Here is a tiny trained network, its code and every weight. The questions are about switching its units off for an input and a class, where a switched-off unit gives its printed mean instead of its output.

import numpy as np


def w(rows, s, z=0):
    codes = np.array(rows[::2]) - 128.0
    scale = np.full(codes.shape[1], s)
    scale[-1] = z or s
    return codes * scale


def f(y):
    return np.maximum(y, 0)


def log_softmax(a):
    a = a - a.max(-1, keepdims=True)
    return a - np.log(np.exp(a).sum(-1, keepdims=True))


def net(x, mask):
    res = np.array(x, float).reshape(1, 7) / 4 @ E
    y = f(res @ A[0][:, :-1].T + A[0][:, -1])
    res = res + np.where(mask, y, B[0][:, -1]) @ B[0][:, :-1]
    return log_softmax(res[-1] @ U[:, :-1].T + U[:, -1])


A, B = {}, {}
E = w([
[178,84,134,50,49,60,228],'x0',
[193,196,194,81,191,87,152],'x1',
[19,78,70,102,247,90,30],'x2',
[155,28,11,229,209,92,145],'x3',
[212,144,157,146,104,77,126],'x4',
[34,130,212,174,196,114,236],'x5',
[137,254,168,85,100,2,130],'x6',
],0.0065)
A[0] = w([
[158,109,142,254,176,102,53,31],'neuron 0',
[204,6,140,87,138,226,183,72],'neuron 1',
[86,172,230,77,58,225,172,126],'neuron 2',
[147,157,148,156,86,9,117,104],'neuron 3',
[231,122,37,128,41,138,54,100],'neuron 4',
[98,244,169,48,179,83,42,130],'neuron 5',
[115,140,165,99,13,187,114,54],'neuron 6',
[175,187,202,193,137,212,145,102],'neuron 7',
[133,179,170,49,159,240,20,70],'neuron 8',
[179,185,125,120,125,135,132,2],'neuron 9',
],0.0058,0.0052)
B[0] = w([
[113,32,111,32,165,152,86,184],'neuron 0',
[154,234,255,25,82,71,172,220],'neuron 1',
[60,60,57,143,202,129,114,255],'neuron 2',
[157,165,241,12,100,45,158,213],'neuron 3',
[66,71,54,142,198,215,52,241],'neuron 4',
[203,230,194,42,46,60,159,253],'neuron 5',
[102,63,42,251,209,210,70,191],'neuron 6',
[3,49,36,215,196,240,29,201],'neuron 7',
[198,177,120,106,69,105,200,197],'neuron 8',
[51,147,55,240,118,225,43,145],'neuron 9',
],0.0068,0.0052)
U = w([
[208,198,129,144,12,111,191,2],'0',
[40,1,70,157,217,165,101,254],'1',
],0.0091,0.0046)

Each question gives the input, the list of numbers given to net, and the class t.
The units are the neurons (one row each of A and B). Each row of codes is followed by its name. A weight is (code - 128) times the scale printed after its matrix; where a second scale follows, it is the last column's (A, B and U).
mask holds one flag per neuron, in row order. A switched-off neuron (its flag False) gives its mean, the last column of its row in B, instead of its output. The means were averaged over made-up inputs and are rounded, as every weight is.
A unit's drop is (log p(t) with every unit on - log p(t) with that unit switched off) / (log p(t) with every unit on - log p(t) with every unit switched off).
The circuit of an input: a set's keep is (log p(t) with only the set's units on - log p(t) with every unit switched off) / (log p(t) with every unit on - log p(t) with every unit switched off). Starting from all 10 units, units are removed one at a time, each time the one whose removal leaves the highest keep (on an exact tie, the one counted first), for as long as the keep stays at least 0.8.
circuit, biggest first: the units of the circuit, biggest drop first
top k neurons: the k neurons with the biggest drops, biggest first
drop of u: that unit's drop, to one decimal
input [-6,5,8,-8,0,3,-4], class 0: circuit, biggest first	[neuron 5]
input [0,7,-7,1,0,-2,-5], class 1: top 2 neurons	[neuron 7; neuron 5]
input [4,8,-4,-2,8,-7,-3], class 1: circuit, biggest first	[neuron 4; neuron 7]
input [-7,5,8,-2,2,0,-1], class 0: circuit, biggest first	[neuron 5; neuron 8]
input [8,0,-7,-8,1,-7,3], class 1: circuit, biggest first	[neuron 6; neuron 2]
input [6,-2,7,-6,-8,-8,2], class 0: top 3 neurons	[neuron 5; neuron 8; neuron 7]
input [-7,4,0,-2,-2,6,4], class 0: top 2 neurons	[neuron 5; neuron 4]
input [5,3,-8,3,-2,-5,-3], class 1: top 2 neurons	[neuron 4; neuron 5]
input [1,4,-8,-7,1,-8,3], class 1: drop of neuron 4	0.2
input [3,-1,5,-4,-2,-4,2], class 0: drop of neuron 5	0.1
input [1,1,4,-3,-5,6,6], class 0: drop of neuron 8	0.0
